Below are the code and all the weights of a small trained network. Each question names an input and a class and asks about switching units off, where a switched-off unit gives its printed mean instead of its output.

import numpy as np


def w(rows, s, z=0):
    codes = np.array(rows[::2]) - 128.0
    scale = np.full(codes.shape[1], s)
    scale[-1] = z or s
    return codes * scale


def f(y):
    return y / 2 * (1 + np.tanh(0.7978845608 * (y + 0.044715 * y**3)))


def log_softmax(a):
    a = a - a.max(-1, keepdims=True)
    return a - np.log(np.exp(a).sum(-1, keepdims=True))


def net(x, mask):
    res = np.array(x, float).reshape(1, 5) / 4 @ E
    y = f(res @ A[0][:, :-1].T + A[0][:, -1])
    res = res + np.where(mask, y, B[0][:, -1]) @ B[0][:, :-1]
    return log_softmax(res[-1] @ U[:, :-1].T + U[:, -1])


A, B = {}, {}
E = w([
[128,68,160,189,167,27],'x0',
[125,129,128,123,134,127],'x1',
[74,215,171,253,212,178],'x2',
[222,92,30,152,220,208],'x3',
[209,224,140,87,164,40],'x4',
],0.0078)
A[0] = w([
[180,191,168,109,115,89,95],'N0',
[63,59,159,117,99,184,12],'N1',
[120,146,189,115,85,118,40],'N2',
[170,63,107,82,78,102,20],'N3',
[86,161,177,179,202,158,4],'N4',
[106,139,222,119,75,123,98],'N5',
[140,172,117,111,131,111,113],'N6',
[104,253,114,64,105,207,149],'N7',
[129,84,149,191,171,39,150],'N8',
[157,202,78,100,175,65,13],'N9',
],0.012,0.0032)
B[0] = w([
[126,56,145,176,45,202,193],'N0',
[136,112,111,199,56,157,226],'N1',
[219,112,124,96,204,120,173],'N2',
[209,255,211,115,113,113,241],'N3',
[212,187,176,161,88,87,253],'N4',
[246,99,58,123,218,212,219],'N5',
[139,88,74,196,107,101,149],'N6',
[92,143,63,86,107,71,254],'N7',
[101,135,23,40,92,70,254],'N8',
[165,5,170,179,111,122,205],'N9',
],0.0088,0.007)
U = w([
[103,51,150,180,77,157,103],'0',
[140,214,203,134,129,113,65],'1',
[101,114,127,117,151,138,247],'2',
[156,101,97,107,252,189,109],'3',
[74,134,73,91,114,94,88],'4',
[60,100,179,100,174,138,134],'5',
],0.016,0.015)

Each question gives the input, the list of numbers given to net, and the class t.
The units are the neurons (one row each of A and B). Each row of codes is followed by its name. A weight is (code - 128) times the scale printed after its matrix; where a second scale follows, it is the last column's (A, B and U).
mask holds one flag per neuron, in row order. A switched-off neuron (its flag False) gives its mean, the last column of its row in B, instead of its output. The means were averaged over made-up inputs and are rounded, as every weight is.
A unit's drop is (log p(t) with every unit on - log p(t) with that unit switched off) / (log p(t) with every unit on - log p(t) with every unit switched off).
The circuit of an input: a set's keep is (log p(t) with only the set's units on - log p(t) with every unit switched off) / (log p(t) with every unit on - log p(t) with every unit switched off). Starting from all 10 units, units are removed one at a time, each time the one whose removal leaves the highest keep (on an exact tie, the one counted first), for as long as the keep stays at least 0.8.
units of the circuit, in order: the units of the circuit, biggest drop first
unit that matters most: the unit with the biggest drop
top k neurons: the k neurons with the biggest drops, biggest first
drop when u is switched off: that unit's drop, to one decimal
input [-3,-3,-8,0,4], class 1: unit that matters most : N3
input [-3,1,-4,-4,-3], class 1: top 2 neurons : [N3, N8]
input [7,5,-3,0,7], class 0: top 2 neurons : [N9, N0]
input [-1,-5,-4,6,6], class 0: top 3 neurons : [N9, N5, N0]
input [7,-7,-7,5,4], class 1: top 2 neurons : [N3, N7]
input [-7,2,-4,8,8], class 0: units of the circuit, in order : [N9, N0]
input [7,7,3,7,-6], class 2: units of the circuit, in order : [N5, N8]
input [-5,-4,0,3,-2], class 4: units of the circuit, in order : [N7, N5]
input [3,-4,-5,-7,-5], class 3: top 2 neurons : [N5, N2]
input [-6,-7,4,3,6], class 2: units of the circuit, in order : [N7, N9]
input [8,5,-4,4,-2], class 4: top 2 neurons : [N8, N5]
input [4,3,-2,-8,8], class 0: top 3 neurons : [N0, N9, N6]
input [8,5,-2,-1,-7], class 4: top 3 neurons : [N8, N9, N0]
input [-6,3,-7,-2,-1], class 1: unit that matters most : N3
input [-3,6,5,4,6], class 0: units of the circuit, in order : [N9, N0, N5]
input [3,-5,-4,-6,-3], class 3: units of the circuit, in order : [N5, N2]
input [-8,-3,-8,-8,-4], class 1: top 3 neurons : [N3, N8, N1]
input [2,-8,8,7,1], class 1: top 2 neurons : [N4, N5]
input [1,2,0,-5,6], class 0: top 2 neurons : [N0, N9]
input [4,1,7,-1,-2], class 1: units of the circuit, in order : [N4]
input [-4,8,2,-3,4], class 2: drop when N8 is switched off : 0.5
input [8,3,-2,-6,-3], class 4: drop when N5 is switched off : -0.2
